Below are the code and all the weights of a small trained network. Each question names an input and a target symbol and asks about switching units off, where a switched-off unit gives its printed mean instead of its output.

import numpy as np


def w(rows, s, z=0):
    codes = np.array(rows[::2]) - 128.0
    scale = np.full(codes.shape[1], s)
    scale[-1] = z or s
    return codes * scale


def norm(h):
    return h / np.sqrt((h * h).mean(-1, keepdims=True) + 1e-5)


def f(y):
    return np.maximum(y, 0)


def softmax(a):
    e = np.exp(a - a.max(-1, keepdims=True))
    return e / e.sum(-1, keepdims=True)


def log_softmax(a):
    a = a - a.max(-1, keepdims=True)
    return a - np.log(np.exp(a).sum(-1, keepdims=True))


def net(x, mask):
    ids = ['ΓΞαδζπστφψ'.index(c) for c in x.split()]
    T = len(ids)
    res = E[ids] + P[:T]
    u = 0
    for l in range(3):
        r = norm(res)
        for j in range(3):
            rows = slice(2 * j, 2 * j + 2)
            q, k, v = (r @ M[l][rows].T for M in (Q, K, V))
            z = softmax(np.where(np.tri(T) > 0, q @ k.T / 2**0.5, -1e9)) @ v
            o = O[l][rows]
            res = res + np.where(mask[u + j], z, o[:, -1]) @ o[:, :-1]
        u += 3
        y = f(norm(res) @ A[l][:, :-1].T + A[l][:, -1])
        res = res + np.where(mask[u : u + 4], y, B[l][:, -1]) @ B[l][:, :-1]
        u += 4
    return log_softmax(norm(res)[-1] @ U[:, :-1].T + U[:, -1])


Q, K, V, O, A, B = {}, {}, {}, {}, {}, {}
E = w([
[101,87,146,56,39,190],'Γ',
[45,179,144,46,98,81],'Ξ',
[159,174,2,88,130,69],'α',
[150,120,188,74,171,185],'δ',
[108,76,135,52,119,89],'ζ',
[94,122,57,193,69,187],'π',
[69,107,153,43,96,109],'σ',
[130,193,140,101,67,122],'τ',
[103,146,113,44,135,98],'φ',
[108,130,168,253,191,158],'ψ',
],0.019)
P = w([
[175,136,208,182,67,49],'0',
[66,248,149,91,98,171],'1',
[71,213,150,82,102,183],'2',
[95,202,133,102,94,185],'3',
[77,178,138,110,115,162],'4',
[72,165,121,116,118,143],'5',
[70,145,125,127,121,138],'6',
[95,112,129,130,121,143],'7',
[87,96,109,137,128,99],'8',
[115,82,84,138,151,56],'9',
[104,108,122,121,117,119],'10',
],0.011)
Q[0] = w([
[212,125,71,187,169,184],'0.h0',
[143,158,130,1,145,129],'0.h0',
[105,78,241,15,57,110],'0.h1',
[168,116,162,108,134,133],'0.h1',
[154,167,205,54,140,112],'0.h2',
[119,120,72,87,55,104],'0.h2',
],0.054)
K[0] = w([
[128,182,143,58,164,152],'0.h0',
[207,126,66,154,153,33],'0.h0',
[116,54,192,164,160,253],'0.h1',
[111,157,173,130,137,167],'0.h1',
[143,100,227,27,171,87],'0.h2',
[96,129,27,67,62,52],'0.h2',
],0.048)
V[0] = w([
[110,193,76,146,186,100],'0.h0',
[3,141,153,120,99,175],'0.h0',
[185,111,89,100,127,100],'0.h1',
[95,160,105,125,120,53],'0.h1',
[170,143,216,160,194,125],'0.h2',
[152,193,156,47,86,76],'0.h2',
],0.034)
O[0] = w([
[150,204,43,138,191,111,165],'0.h0',
[240,155,144,183,45,165,113],'0.h0',
[119,41,147,105,121,135,109],'0.h1',
[72,49,89,178,128,65,129],'0.h1',
[222,87,230,141,227,122,16],'0.h2',
[85,207,158,40,113,5,253],'0.h2',
],0.015,0.024)
A[0] = w([
[190,214,194,3,169,213,78],'0.n0',
[119,128,6,87,215,129,56],'0.n1',
[88,90,131,238,106,212,197],'0.n2',
[122,232,133,63,71,161,2],'0.n3',
],0.026,0.0032)
B[0] = w([
[2,189,107,159,80,177,218],'0.n0',
[67,112,144,208,63,142,207],'0.n1',
[202,224,142,133,92,74,172],'0.n2',
[118,118,146,160,97,27,252],'0.n3',
],0.027,0.024)
Q[1] = w([
[104,147,73,104,95,75],'1.h0',
[73,214,188,103,126,109],'1.h0',
[64,159,141,255,82,114],'1.h1',
[112,186,162,192,100,85],'1.h1',
[144,138,120,113,103,75],'1.h2',
[166,148,145,138,117,40],'1.h2',
],0.043)
K[1] = w([
[117,120,19,141,178,163],'1.h0',
[18,152,90,111,226,146],'1.h0',
[100,92,254,64,128,89],'1.h1',
[71,50,198,97,114,113],'1.h1',
[111,50,88,191,97,120],'1.h2',
[150,66,71,146,142,155],'1.h2',
],0.038)
V[1] = w([
[175,96,209,91,146,38],'1.h0',
[92,225,223,192,159,164],'1.h0',
[88,173,2,99,227,95],'1.h1',
[224,117,50,201,57,70],'1.h1',
[141,190,56,104,20,113],'1.h2',
[213,92,115,158,36,161],'1.h2',
],0.047)
O[1] = w([
[235,111,107,161,178,156,64],'1.h0',
[149,201,237,81,128,148,182],'1.h0',
[29,131,79,106,106,220,116],'1.h1',
[101,202,83,253,130,98,77],'1.h1',
[195,142,96,95,47,186,254],'1.h2',
[185,141,118,208,143,203,143],'1.h2',
],0.029,0.053)
A[1] = w([
[201,193,152,142,120,11,3],'1.n0',
[172,151,139,189,195,214,139],'1.n1',
[99,138,139,184,74,218,211],'1.n2',
[76,253,118,72,95,119,204],'1.n3',
],0.041,0.0065)
B[1] = w([
[5,69,108,153,201,202,168],'1.n0',
[41,90,178,147,24,111,149],'1.n1',
[175,208,202,124,84,64,185],'1.n2',
[167,26,126,210,68,109,253],'1.n3',
],0.03,0.05)
Q[2] = w([
[148,203,45,30,254,172],'2.h0',
[123,150,149,198,122,62],'2.h0',
[152,99,85,208,38,123],'2.h1',
[119,145,15,59,225,135],'2.h1',
[93,203,159,106,129,128],'2.h2',
[64,102,128,189,81,161],'2.h2',
],0.045)
K[2] = w([
[111,222,135,160,1,208],'2.h0',
[132,116,112,148,72,117],'2.h0',
[213,66,73,131,139,129],'2.h1',
[44,163,100,79,83,16],'2.h1',
[109,143,178,105,125,166],'2.h2',
[111,191,100,103,227,118],'2.h2',
],0.045)
V[2] = w([
[226,122,136,78,115,1],'2.h0',
[117,63,109,143,248,96],'2.h0',
[169,72,179,109,127,187],'2.h1',
[178,91,150,162,141,55],'2.h1',
[150,120,216,161,179,129],'2.h2',
[220,124,102,188,87,99],'2.h2',
],0.058)
O[2] = w([
[127,80,89,103,150,4,167],'2.h0',
[156,179,38,83,179,126,254],'2.h0',
[125,89,118,170,182,130,247],'2.h1',
[107,182,141,170,147,95,186],'2.h1',
[110,164,190,91,129,60,100],'2.h2',
[196,140,122,150,71,81,57],'2.h2',
],0.039,0.024)
A[2] = w([
[224,101,105,165,159,171,1],'2.n0',
[161,177,199,121,47,151,72],'2.n1',
[175,77,220,199,236,201,25],'2.n2',
[150,107,172,96,252,237,43],'2.n3',
],0.04,0.0075)
B[2] = w([
[60,131,92,92,156,174,159],'2.n0',
[146,136,85,98,193,76,250],'2.n1',
[2,165,66,132,139,32,156],'2.n2',
[213,56,210,91,209,126,152],'2.n3',
],0.042,0.023)
U = w([
[153,72,182,174,50,95,68],'Γ',
[84,55,145,118,118,206,172],'Ξ',
[52,78,25,106,41,62,75],'α',
[86,178,209,35,110,103,152],'δ',
[152,202,54,108,175,74,1],'ζ',
[239,135,111,119,78,168,212],'π',
[127,166,76,44,204,167,100],'σ',
[202,7,179,76,170,139,237],'τ',
[150,122,63,47,185,56,37],'φ',
[113,91,163,228,210,101,214],'ψ',
],0.011,0.0059)

Each question gives the input, a string of symbols that net reads in full, and the target symbol t.
The units are the heads (2 rows each of Q, K, V and O) and the neurons (one row each of A and B). Each row of codes is followed by its name. A weight is (code - 128) times the scale printed after its matrix; where a second scale follows, it is the last column's (O, A, B and U).
mask holds one flag per unit, layer by layer, with each layer's heads first. A switched-off unit (its flag False) gives its mean, the last column of its rows in O or B, instead of its output. The means were averaged over made-up inputs and are rounded, as every weight is.
A unit's drop is (log p(t) with every unit on - log p(t) with that unit switched off) / (log p(t) with every unit on - log p(t) with every unit switched off).
top k neurons: the k neurons with the biggest drops, biggest first
top k neurons in layer l: the k neurons of layer l with the biggest drops, biggest first
which heads matter: for each layer, one digit per head in row order, 1 if its drop is at least 0.15 and else 0, layers parted by /
input α α φ ζ, target Ξ: which heads matter => 100 / 010 / 101
input Γ δ φ φ τ τ Γ δ α τ, target ψ: which heads matter => 110 / 010 / 010
input α α σ Γ, target Ξ: top neuron => 0.n3
input ζ π Γ, target π: which heads matter => 001 / 001 / 000
input π τ α δ, target δ: which heads matter => 011 / 100 / 000
input Γ α φ, target ψ: which heads matter => 100 / 010 / 010
input Γ δ α φ σ ψ ζ α, target ψ: top 2 neurons => 0.n1, 1.n0
input Ξ ζ τ δ α α φ Ξ τ π σ, target π: which heads matter => 101 / 000 / 000
input ψ ζ Ξ φ δ δ δ, target δ: which heads matter => 001 / 001 / 000
input σ σ ζ, target ζ: which heads matter => 111 / 110 / 101
input τ φ σ ζ τ τ δ Γ α π, target σ: top 2 neurons in layer 1 => 1.n0, 1.n3
input τ α δ ζ δ δ ζ Γ ψ Γ, target σ: top 3 neurons => 0.n0, 1.n0, 0.n2
input π δ δ σ, target Γ: which heads matter => 000 / 001 / 100
input ψ φ σ ζ Γ, target δ: top neuron => 1.n3
input Ξ Ξ τ Ξ φ π τ α, target π: top 3 neurons => 1.n0, 0.n0, 1.n3
input ζ α α α τ τ ζ Ξ, target φ: which heads matter => 101 / 101 / 100
input π π δ δ δ π σ Γ, target Γ: top 2 neurons => 0.n3, 1.n3
input ψ φ τ Ξ, target ψ: which heads matter => 001 / 101 / 000
input Γ Ξ φ ψ δ ψ ζ φ ψ α, target ψ: which heads matter => 100 / 010 / 010
input π α π π τ δ Γ τ τ, target Γ: which heads matter => 000 / 000 / 100
input δ φ α Ξ ζ, target τ: which heads matter => 001 / 010 / 000
input σ φ Γ δ Γ, target δ: top 2 neurons => 0.n0, 1.n0
input δ Ξ τ, target δ: top neuron => 0.n0
input π α α σ α δ φ ζ, target δ: top 3 neurons => 0.n0, 0.n2, 1.n1
input ψ ζ δ φ δ α π, target π: top 2 neurons => 0.n2, 0.n0
input α α α π φ τ, target Ξ: top 2 neurons => 0.n3, 0.n2
input τ σ α α ζ δ φ, target δ: top neuron => 0.n0
